Here is a tiny trained network, its code and every weight. The questions are about switching its units off for an input and a target symbol, where a switched-off unit gives its printed mean instead of its output.

import numpy as np


def w(rows, s, z=0):
    codes = np.array(rows[::2]) - 128.0
    scale = np.full(codes.shape[1], s)
    scale[-1] = z or s
    return codes * scale


def f(y):
    return y / 2 * (1 + np.tanh(0.7978845608 * (y + 0.044715 * y**3)))


def softmax(a):
    e = np.exp(a - a.max(-1, keepdims=True))
    return e / e.sum(-1, keepdims=True)


def log_softmax(a):
    a = a - a.max(-1, keepdims=True)
    return a - np.log(np.exp(a).sum(-1, keepdims=True))


def net(x, mask):
    ids = ['βγδζηθλμξφψ'.index(c) for c in x.split()]
    T = len(ids)
    res = E[ids] + P[:T]
    u = 0
    for l in range(3):
        r = res
        for j in range(2):
            rows = slice(3 * j, 3 * j + 3)
            q, k, v = (r @ M[l][rows].T for M in (Q, K, V))
            z = softmax(np.where(np.tri(T) > 0, q @ k.T / 3**0.5, -1e9)) @ v
            o = O[l][rows]
            res = res + np.where(mask[u + j], z, o[:, -1]) @ o[:, :-1]
        u += 2
        y = f(res @ A[l][:, :-1].T + A[l][:, -1])
        res = res + np.where(mask[u : u + 8], y, B[l][:, -1]) @ B[l][:, :-1]
        u += 8
    return log_softmax(res[-1] @ U[:, :-1].T + U[:, -1])


Q, K, V, O, A, B = {}, {}, {}, {}, {}, {}
E = w([
[181,96,121,65,85,197,129,125],'β',
[160,85,136,71,70,163,115,75],'γ',
[175,87,170,43,58,136,125,112],'δ',
[65,139,207,108,137,167,85,149],'ζ',
[106,141,214,44,100,118,101,162],'η',
[226,183,162,192,79,102,166,135],'θ',
[158,88,239,25,166,137,118,147],'λ',
[103,93,150,132,77,52,80,77],'μ',
[159,78,54,55,47,8,78,43],'ξ',
[126,45,82,185,68,46,148,99],'φ',
[138,96,59,172,170,93,129,96],'ψ',
],0.015)
P = w([
[80,152,132,95,117,189,221,72],'0',
[103,144,146,105,122,169,197,59],'1',
[119,139,141,117,138,157,177,61],'2',
[127,129,139,125,140,147,149,73],'3',
[133,124,133,134,149,137,126,85],'4',
[132,122,125,136,157,121,106,103],'5',
[132,119,113,138,169,105,85,115],'6',
[132,114,109,138,180,92,62,131],'7',
[133,107,103,147,184,80,43,148],'8',
[131,102,93,142,193,63,25,160],'9',
[129,92,85,150,196,59,4,172],'10',
],0.011)
Q[0] = w([
[74,103,210,95,139,129,31,64],'L0H1',
[31,131,254,83,202,131,116,89],'L0H1',
[125,120,31,162,52,122,77,74],'L0H1',
[151,120,108,159,117,128,57,77],'L0H2',
[122,131,147,108,127,125,129,121],'L0H2',
[135,97,175,65,108,102,68,14],'L0H2',
],0.025)
K[0] = w([
[106,99,165,72,127,90,39,165],'L0H1',
[71,6,111,51,140,131,47,166],'L0H1',
[181,173,140,190,104,103,92,71],'L0H1',
[178,82,155,177,134,124,38,112],'L0H2',
[129,105,121,122,139,110,130,142],'L0H2',
[150,21,120,133,194,78,39,182],'L0H2',
],0.024)
V[0] = w([
[68,83,137,119,129,141,136,99],'L0H1',
[154,178,139,129,118,95,143,170],'L0H1',
[180,214,140,133,107,78,135,190],'L0H1',
[128,107,141,129,136,111,137,127],'L0H2',
[101,178,114,171,100,90,134,104],'L0H2',
[65,49,136,99,255,65,166,60],'L0H2',
],0.0074)
O[0] = w([
[168,99,147,137,197,110,128,94,173],'L0H1',
[118,143,133,114,80,126,136,177,93],'L0H1',
[102,154,132,105,59,126,139,199,77],'L0H1',
[136,114,148,137,128,132,138,138,155],'L0H2',
[179,198,209,2,246,66,142,143,144],'L0H2',
[197,57,247,226,149,196,212,238,254],'L0H2',
],0.0042,0.0062)
A[0] = w([
[146,135,170,136,163,118,183,192,4],'L0N1',
[110,222,73,64,129,201,100,161,116],'L0N2',
[30,123,93,160,49,126,249,255,88],'L0N3',
[145,234,93,158,190,130,76,97,16],'L0N4',
[97,172,170,137,131,147,128,197,117],'L0N5',
[112,201,73,78,83,197,216,253,104],'L0N6',
[97,148,36,211,133,62,131,55,149],'L0N7',
[114,116,110,182,97,146,121,105,104],'L0N8',
],0.0069,0.0034)
B[0] = w([
[84,139,41,208,37,150,110,94,65],'L0N1',
[161,183,158,110,194,107,159,202,84],'L0N2',
[223,130,199,8,83,168,109,110,81],'L0N3',
[134,48,106,105,141,44,120,38,42],'L0N4',
[195,85,90,254,80,190,156,65,85],'L0N5',
[163,165,169,197,225,179,114,218,116],'L0N6',
[175,139,224,109,184,132,178,224,253],'L0N7',
[149,154,165,71,156,108,137,155,100],'L0N8',
],0.0063,0.0015)
Q[1] = w([
[132,171,110,167,139,107,151,136],'L1H1',
[73,204,2,128,114,142,129,108],'L1H1',
[95,37,92,109,156,95,93,93],'L1H1',
[150,118,159,123,135,120,106,124],'L1H2',
[120,127,111,123,125,126,128,130],'L1H2',
[128,124,120,136,122,125,127,124],'L1H2',
],0.027)
K[1] = w([
[105,179,81,128,139,134,194,116],'L1H1',
[94,130,167,66,81,207,248,59],'L1H1',
[95,2,96,86,130,112,76,176],'L1H1',
[155,138,132,140,118,107,118,159],'L1H2',
[113,118,116,120,121,131,130,127],'L1H2',
[138,121,125,132,130,126,129,124],'L1H2',
],0.022)
V[1] = w([
[80,123,165,169,112,37,120,119],'L1H1',
[109,140,157,79,104,150,125,136],'L1H1',
[127,129,121,150,137,110,118,118],'L1H1',
[161,136,138,129,124,160,80,102],'L1H2',
[81,52,83,45,205,137,122,135],'L1H2',
[211,149,161,137,125,202,1,66],'L1H2',
],0.0077)
O[1] = w([
[178,141,255,67,172,158,119,157,254],'L1H1',
[130,99,91,101,101,122,90,103,107],'L1H1',
[132,133,159,108,151,143,130,136,148],'L1H1',
[96,109,108,123,137,121,111,176,141],'L1H2',
[115,227,79,123,175,222,154,173,115],'L1H2',
[61,120,74,127,147,119,53,246,167],'L1H2',
],0.0041,0.006)
A[1] = w([
[64,101,161,69,59,82,181,185,27],'L1N1',
[157,238,128,217,44,83,118,118,49],'L1N2',
[22,196,22,159,166,117,81,24,2],'L1N3',
[106,142,76,116,127,140,144,107,12],'L1N4',
[164,143,60,100,119,249,60,119,165],'L1N5',
[64,127,128,99,85,126,45,101,44],'L1N6',
[97,203,96,127,137,2,131,112,74],'L1N7',
[90,166,125,160,176,198,171,159,49],'L1N8',
],0.0089,0.0041)
B[1] = w([
[200,147,150,154,117,137,101,47,131],'L1N1',
[150,205,95,238,19,86,50,154,120],'L1N2',
[49,155,49,255,101,153,182,164,114],'L1N3',
[117,97,11,7,119,123,145,95,70],'L1N4',
[95,96,208,84,104,88,144,170,253],'L1N5',
[115,152,130,92,73,165,162,175,115],'L1N6',
[183,30,160,199,165,176,115,88,111],'L1N7',
[123,164,127,131,95,85,112,58,83],'L1N8',
],0.0093,0.0017)
Q[2] = w([
[195,170,251,189,116,146,95,110],'L2H1',
[83,4,225,105,74,137,51,183],'L2H1',
[151,114,235,120,212,48,208,131],'L2H1',
[208,132,169,157,173,152,139,167],'L2H2',
[151,165,58,74,72,169,51,146],'L2H2',
[111,205,41,93,193,154,236,106],'L2H2',
],0.022)
K[2] = w([
[157,90,152,141,174,16,122,124],'L2H1',
[150,147,130,183,120,100,2,204],'L2H1',
[200,145,37,167,159,77,154,140],'L2H1',
[147,109,55,138,163,115,113,166],'L2H2',
[92,126,139,70,92,148,82,125],'L2H2',
[161,178,85,117,48,144,193,48],'L2H2',
],0.027)
V[2] = w([
[185,207,129,108,112,214,153,197],'L2H1',
[56,192,138,198,202,133,103,113],'L2H1',
[107,103,214,143,95,226,124,160],'L2H1',
[136,88,85,177,150,220,106,127],'L2H2',
[94,179,119,187,207,115,122,69],'L2H2',
[116,134,149,101,121,177,6,37],'L2H2',
],0.019)
O[2] = w([
[144,116,84,141,22,106,113,170,11],'L2H1',
[102,155,157,147,68,188,95,62,104],'L2H1',
[57,102,145,190,98,41,114,114,189],'L2H1',
[145,96,96,191,128,156,134,111,2],'L2H2',
[182,116,85,154,112,116,6,159,83],'L2H2',
[100,142,165,169,176,210,86,189,139],'L2H2',
],0.013,0.0099)
A[2] = w([
[7,118,79,75,169,155,154,127,90],'L2N1',
[122,146,68,70,204,193,131,127,1],'L2N2',
[143,254,16,127,73,100,189,205,91],'L2N3',
[95,111,133,178,56,166,81,58,88],'L2N4',
[140,231,63,165,112,194,80,213,72],'L2N5',
[173,205,181,205,180,94,134,106,97],'L2N6',
[156,151,70,251,56,156,208,151,47],'L2N7',
[109,69,12,249,133,142,202,106,89],'L2N8',
],0.0088,0.0045)
B[2] = w([
[155,149,90,114,120,137,13,139,222],'L2N1',
[129,106,118,212,51,140,198,157,174],'L2N2',
[47,175,116,222,149,187,128,46,153],'L2N3',
[160,143,104,163,184,99,174,152,158],'L2N4',
[93,109,143,75,153,5,98,117,151],'L2N5',
[128,119,103,93,68,187,148,146,251],'L2N6',
[151,151,108,76,181,170,174,184,150],'L2N7',
[123,23,124,154,113,160,125,97,149],'L2N8',
],0.013,0.015)
U = w([
[93,127,75,124,111,119,124,134,159],'β',
[115,96,112,103,118,122,117,148,8],'γ',
[91,131,84,104,196,88,121,198,61],'δ',
[104,167,176,194,170,76,142,147,83],'ζ',
[114,151,185,173,3,61,101,191,243],'η',
[79,151,148,108,71,123,171,142,32],'θ',
[102,65,180,164,130,99,133,144,3],'λ',
[116,122,249,106,169,170,102,111,224],'μ',
[149,117,138,129,122,137,168,211,75],'ξ',
[141,117,185,109,136,61,173,113,91],'φ',
[195,130,129,154,124,117,89,119,202],'ψ',
],0.0044,0.003)

Each question gives the input, a string of symbols that net reads in full, and the target symbol t.
The units are the heads (3 rows each of Q, K, V and O) and the neurons (one row each of A and B). Each row of codes is followed by its name. A weight is (code - 128) times the scale printed after its matrix; where a second scale follows, it is the last column's (O, A, B and U).
mask holds one flag per unit, layer by layer, with each layer's heads first. A switched-off unit (its flag False) gives its mean, the last column of its rows in O or B, instead of its output. The means were averaged over made-up inputs and are rounded, as every weight is.
A unit's drop is (log p(t) with every unit on - log p(t) with that unit switched off) / (log p(t) with every unit on - log p(t) with every unit switched off).
The circuit of an input: a set's keep is (log p(t) with only the set's units on - log p(t) with every unit switched off) / (log p(t) with every unit on - log p(t) with every unit switched off). Starting from the 12 units with the biggest drops (on a tie, the unit counted first), units are removed one at a time, each time the one whose removal leaves the highest keep (on an exact tie, the one counted first), for as long as the keep stays at least 0.8.
circuit, biggest first: the units of the circuit, biggest drop first
k most important neurons: the k neurons with the biggest drops, biggest first
top k neurons in layer l: the k neurons of layer l with the biggest drops, biggest first
heads that matter: for each layer, one digit per head in row order, 1 if its drop is at least 0.15 and else 0, layers parted by /
input μ ξ γ η, target ξ: heads that matter -> 00 / 00 / 10
input ψ μ δ λ β δ, target λ: circuit, biggest first -> L0H2; L2H1; L2H2; L2N8
input φ η δ μ μ δ μ ψ β δ, target ψ: heads that matter -> 00 / 00 / 11
input λ μ μ μ β μ μ δ θ, target η: circuit, biggest first -> L1N2; L0H1
input β δ ζ η φ φ θ ψ η μ, target η: heads that matter -> 10 / 00 / 10
input δ ζ φ μ θ μ ζ φ, target δ: 2 most important neurons -> L2N7; L2N5
input μ δ δ μ η β ζ μ μ, target μ: circuit, biggest first -> L2H1
input μ μ δ ζ ζ ψ μ, target ψ: circuit, biggest first -> L2H2; L2H1; L1H1
input μ θ δ φ η δ φ ζ, target δ: 4 most important neurons -> L2N5; L1N2; L2N7; L0N5
input μ γ μ μ μ μ μ ξ γ β, target ξ: circuit, biggest first -> L2H1; L2N2
input β ζ β, target ζ: circuit, biggest first -> L2N4; L2H1; L0H2; L2H2
input μ ζ γ δ μ δ θ ψ η μ λ, target ξ: 2 most important neurons -> L1N2; L2N7
input β μ μ β η μ φ β, target φ: circuit, biggest first -> L2H2; L0N7; L2N6
input μ δ ψ μ φ μ μ η η γ, target η: most important neuron -> L1N6
input γ η λ ψ, target ψ: circuit, biggest first -> L2H2; L1N5
input θ β ψ μ η δ λ μ ξ, target η: heads that matter -> 10 / 01 / 11
input ξ ψ β, target ψ: circuit, biggest first -> L2H2; L0H1
input β μ β μ, target μ: circuit, biggest first -> L2H1; L2H2
input μ θ μ η λ, target ξ: heads that matter -> 11 / 00 / 11
input β δ μ μ δ λ λ β μ β γ, target μ: heads that matter -> 00 / 00 / 10
input δ μ μ γ φ η λ ζ φ δ, target φ: most important neuron -> L0N7
input μ β λ φ θ, target ξ: top 2 neurons in layer 2 -> L2N7; L2N6
input μ μ μ θ δ β η θ δ, target θ: 2 most important neurons -> L1N5; L1N2
input θ η μ γ, target η: circuit, biggest first -> L2H1; L1N2
input ξ μ θ δ μ μ δ δ μ μ, target η: circuit, biggest first -> L1N2; L2H1; L0H1
input β μ μ δ ζ θ δ β δ β, target θ: 2 most important neurons -> L1N2; L1N5
input μ μ δ η μ ξ γ γ, target ξ: top neuron in layer 2 -> L2N2
input ξ μ δ θ β β λ δ, target ξ: 3 most important neurons -> L1N2; L2N7; L2N4
input θ μ μ μ δ ψ μ μ μ ζ, target δ: 3 most important neurons -> L1N2; L2N5; L0N5
input β θ μ δ, target η: 2 most important neurons -> L1N2; L0N6
